Below is a small trained network, with its code and all its weights. Each question gives an input and a class and asks what happens when units are switched off, that is, made to give their printed mean instead of their output.

import numpy as np


def w(rows, s, z=0):
    codes = np.array(rows[::2]) - 128.0
    scale = np.full(codes.shape[1], s)
    scale[-1] = z or s
    return codes * scale


def f(y):
    return np.maximum(y, 0)


def log_softmax(a):
    a = a - a.max(-1, keepdims=True)
    return a - np.log(np.exp(a).sum(-1, keepdims=True))


def net(x, mask):
    res = np.array(x, float).reshape(1, 2) / 4 @ E
    y = f(res @ A[0][:, :-1].T + A[0][:, -1])
    res = res + np.where(mask, y, B[0][:, -1]) @ B[0][:, :-1]
    return log_softmax(res[-1] @ U[:, :-1].T + U[:, -1])


A, B = {}, {}
E = w([
[25,134,191,2],'x0',
[127,23,71,56],'x1',
],0.0094)
A[0] = w([
[146,172,84,93,105],'n1',
[154,53,114,92,162],'n2',
[125,60,82,109,153],'n3',
[110,182,134,130,86],'n4',
[130,142,194,158,64],'n5',
[184,151,61,185,108],'n6',
[113,20,71,140,185],'n7',
[180,38,138,190,75],'n8',
[59,83,156,71,97],'n9',
[92,165,147,67,123],'n10',
[132,252,139,28,218],'n11',
[120,93,197,166,93],'n12',
[124,196,142,183,114],'n13',
[111,127,134,85,73],'n14',
[55,111,176,101,78],'n15',
[145,104,29,194,84],'n16',
[116,227,143,173,86],'n17',
[132,134,35,191,127],'n18',
[172,195,236,148,50],'n19',
[79,87,177,121,86],'n20',
[146,217,143,55,62],'n21',
[126,214,173,145,255],'n22',
],0.013,0.0069)
B[0] = w([
[141,112,123,145,128],'n1',
[30,119,57,148,208],'n2',
[2,144,75,97,203],'n3',
[115,55,90,138,151],'n4',
[66,55,138,97,151],'n5',
[101,172,150,63,228],'n6',
[47,183,77,71,229],'n7',
[158,139,234,40,192],'n8',
[121,159,130,66,234],'n9',
[195,195,145,100,210],'n10',
[122,205,104,78,246],'n11',
[104,69,129,159,135],'n12',
[79,163,116,48,196],'n13',
[133,133,167,68,165],'n14',
[174,155,201,76,204],'n15',
[155,163,198,61,215],'n16',
[62,84,124,91,197],'n17',
[131,202,166,58,214],'n18',
[41,95,210,100,186],'n19',
[164,159,182,90,175],'n20',
[126,122,174,112,167],'n21',
[46,204,33,155,241],'n22',
],0.0084,0.011)
U = w([
[7,105,72,152,74],'0',
[195,129,217,84,108],'1',
[91,139,34,165,244],'2',
[167,30,129,171,93],'3',
[210,63,113,207,99],'4',
[183,51,132,190,92],'5',
[148,23,166,213,108],'6',
[166,38,122,218,95],'7',
],0.012,0.011)

Each question gives the input, the list of numbers given to net, and the class t.
The units are the neurons (one row each of A and B). Each row of codes is followed by its name. A weight is (code - 128) times the scale printed after its matrix; where a second scale follows, it is the last column's (A, B and U).
mask holds one flag per neuron, in row order. A switched-off neuron (its flag False) gives its mean, the last column of its row in B, instead of its output. The means were averaged over made-up inputs and are rounded, as every weight is.
A unit's drop is (log p(t) with every unit on - log p(t) with that unit switched off) / (log p(t) with every unit on - log p(t) with every unit switched off).
The circuit of an input: a set's keep is (log p(t) with only the set's units on - log p(t) with every unit switched off) / (log p(t) with every unit on - log p(t) with every unit switched off). Starting from the 12 units with the biggest drops (on a tie, the unit counted first), units are removed one at a time, each time the one whose removal leaves the highest keep (on an exact tie, the one counted first), for as long as the keep stays at least 0.8.
circuit, biggest first: the units of the circuit, biggest drop first
top k neurons: the k neurons with the biggest drops, biggest first
drop of u: that unit's drop, to one decimal
input [7,6], class 1: circuit, biggest first => (n15)
input [-8,7], class 1: top 2 neurons => (n8 n16)
input [3,0], class 2: circuit, biggest first => (n8 n6 n19)
input [-5,-5], class 0: circuit, biggest first => (n17 n19)
input [-6,-7], class 0: top 2 neurons => (n22 n17)
input [3,2], class 2: top 2 neurons => (n8 n16)
input [6,5], class 1: top 4 neurons => (n22 n15 n10 n20)
input [-8,5], class 1: top 2 neurons => (n8 n16)
input [-7,8], class 0: top 2 neurons => (n3 n7)
input [2,2], class 2: top 2 neurons => (n19 n17)
input [8,6], class 1: drop of n10 => 0.2
input [0,-2], class 2: drop of n3 => 0.2
input [0,0], class 2: drop of n3 => 0.1
input [-2,-6], class 0: top neuron => (n19)
